Below is a small trained network, with its code and all its weights. Each question gives an input and a target symbol and asks what happens when units are switched off, that is, made to give their printed mean instead of their output.

import numpy as np


def w(rows, s, z=0):
    codes = np.array(rows[::2]) - 128.0
    scale = np.full(codes.shape[1], s)
    scale[-1] = z or s
    return codes * scale


def norm(h):
    return h / np.sqrt((h * h).mean(-1, keepdims=True) + 1e-5)


def f(y):
    return y / 2 * (1 + np.tanh(0.7978845608 * (y + 0.044715 * y**3)))


def softmax(a):
    e = np.exp(a - a.max(-1, keepdims=True))
    return e / e.sum(-1, keepdims=True)


def log_softmax(a):
    a = a - a.max(-1, keepdims=True)
    return a - np.log(np.exp(a).sum(-1, keepdims=True))


def net(x, mask):
    ids = ['αδζθλμξσψ'.index(c) for c in x.split()]
    T = len(ids)
    res = E[ids] + P[:T]
    q, k, v = (norm(res) @ M[0].T for M in (Q, K, V))
    z = softmax(np.where(np.tri(T) > 0, q @ k.T / 4**0.5, -1e9)) @ v
    res = res + np.where(mask[0], z, O[0][:, -1]) @ O[0][:, :-1]
    y = f(norm(res) @ A[0][:, :-1].T + A[0][:, -1])
    res = res + np.where(mask[1:9], y, B[0][:, -1]) @ B[0][:, :-1]
    return log_softmax(norm(res)[-1] @ U[:, :-1].T + U[:, -1])


Q, K, V, O, A, B = {}, {}, {}, {}, {}, {}
E = w([
[133,116,107,173,141,84,123],'α',
[98,145,130,173,159,111,128],'δ',
[102,82,119,170,143,78,103],'ζ',
[133,118,51,137,141,105,147],'θ',
[64,129,108,168,146,128,154],'λ',
[100,85,91,157,120,78,145],'μ',
[160,114,148,57,51,170,84],'ξ',
[39,73,3,79,150,36,123],'σ',
[151,112,141,114,233,69,34],'ψ',
],0.018)
P = w([
[147,191,188,2,84,170,138],'0',
[90,176,76,216,90,175,100],'1',
[109,150,97,162,85,155,103],'2',
[106,142,98,161,111,118,109],'3',
[102,109,87,163,145,84,100],'4',
[89,108,86,163,164,61,97],'5',
[56,111,50,103,218,85,127],'6',
],0.0089)
Q[0] = w([
[196,135,250,51,111,140,203],'head 0',
[164,120,111,171,123,154,175],'head 0',
[140,125,172,82,116,115,157],'head 0',
[138,129,157,103,143,65,151],'head 0',
],0.022)
K[0] = w([
[137,98,117,178,252,81,218],'head 0',
[118,125,138,184,162,175,140],'head 0',
[137,123,131,125,160,94,177],'head 0',
[131,170,164,151,101,107,189],'head 0',
],0.021)
V[0] = w([
[252,120,126,172,20,41,152],'head 0',
[98,148,219,158,104,53,95],'head 0',
[66,232,119,118,103,131,220],'head 0',
[255,208,98,135,206,114,75],'head 0',
],0.016)
O[0] = w([
[255,165,81,6,97,193,213,255],'head 0',
[242,187,125,201,124,86,85,64],'head 0',
[94,182,227,171,166,139,190,225],'head 0',
[90,245,50,13,92,131,100,123],'head 0',
],0.012,0.0062)
A[0] = w([
[140,89,140,143,190,170,183,162],'neuron 0',
[164,115,108,123,121,185,107,167],'neuron 1',
[136,102,118,110,172,169,95,160],'neuron 2',
[139,170,99,95,96,152,76,131],'neuron 3',
[137,99,142,150,21,251,100,166],'neuron 4',
[136,130,147,84,176,143,37,2],'neuron 5',
[71,167,138,93,124,135,142,74],'neuron 6',
[100,103,174,163,166,120,109,208],'neuron 7',
],0.026,0.0049)
B[0] = w([
[118,77,165,67,171,41,114,247],'neuron 0',
[97,163,171,147,127,190,88,203],'neuron 1',
[55,116,127,128,96,112,142,163],'neuron 2',
[96,93,223,125,106,76,144,202],'neuron 3',
[80,57,98,133,5,212,132,186],'neuron 4',
[128,124,139,130,65,42,67,141],'neuron 5',
[144,117,123,125,210,161,37,203],'neuron 6',
[158,164,40,81,83,171,153,182],'neuron 7',
],0.021,0.014)
U = w([
[206,228,204,50,89,163,157,133],'α',
[110,224,93,182,135,145,169,253],'δ',
[249,96,107,199,132,163,52,157],'ζ',
[108,154,156,95,253,193,61,158],'θ',
[59,125,241,238,170,122,197,117],'λ',
[228,24,223,97,167,110,205,68],'μ',
[103,56,214,140,49,243,122,107],'ξ',
[104,127,17,90,115,117,214,120],'σ',
[115,142,173,127,71,32,35,99],'ψ',
],0.0067,0.0031)

Each question gives the input, a string of symbols that net reads in full, and the target symbol t.
The units are the heads (4 rows each of Q, K, V and O) and the neurons (one row each of A and B). Each row of codes is followed by its name. A weight is (code - 128) times the scale printed after its matrix; where a second scale follows, it is the last column's (O, A, B and U).
mask holds one flag per unit, heads first, then neurons. A switched-off unit (its flag False) gives its mean, the last column of its rows in O or B, instead of its output. The means were averaged over made-up inputs and are rounded, as every weight is.
A unit's drop is (log p(t) with every unit on - log p(t) with that unit switched off) / (log p(t) with every unit on - log p(t) with every unit switched off).
The circuit of an input: a set's keep is (log p(t) with only the set's units on - log p(t) with every unit switched off) / (log p(t) with every unit on - log p(t) with every unit switched off). Starting from all 9 units, units are removed one at a time, each time the one whose removal leaves the highest keep (on an exact tie, the one counted first), for as long as the keep stays at least 0.8.
units of the circuit, in order: the units of the circuit, biggest drop first
k most important neurons: the k neurons with the biggest drops, biggest first
drop of u: that unit's drop, to one decimal
input ζ σ δ θ δ, target ζ: units of the circuit, in order	[head 0]
input ψ θ θ θ σ, target ψ: units of the circuit, in order	[head 0; neuron 3]
input θ ξ σ, target σ: units of the circuit, in order	[head 0; neuron 6; neuron 3]
input θ α θ θ θ ξ α, target ξ: 2 most important neurons	[neuron 0; neuron 1]
input μ α λ, target μ: units of the circuit, in order	[head 0; neuron 0]
input δ θ α ψ σ, target δ: units of the circuit, in order	[head 0; neuron 7; neuron 0]
input μ θ μ ψ θ θ ζ, target μ: units of the circuit, in order	[head 0; neuron 7]
input σ δ ξ, target σ: units of the circuit, in order	[head 0; neuron 7; neuron 1]
input δ μ ψ ξ, target ψ: 2 most important neurons	[neuron 3; neuron 5]
input ψ μ ξ, target ψ: 2 most important neurons	[neuron 5; neuron 3]
input μ α θ θ θ μ α, target μ: units of the circuit, in order	[head 0; neuron 7]
input μ μ δ, target μ: units of the circuit, in order	[head 0; neuron 0]
input λ θ μ ψ θ ψ μ, target λ: drop of neuron 7	0.0
input θ θ μ θ θ λ, target θ: most important neuron	[neuron 6]
input ζ θ θ, target ζ: drop of head 0	1.0
input σ α θ σ θ, target σ: drop of neuron 7	1.3
input μ ξ ψ, target ψ: drop of neuron 4	0.1
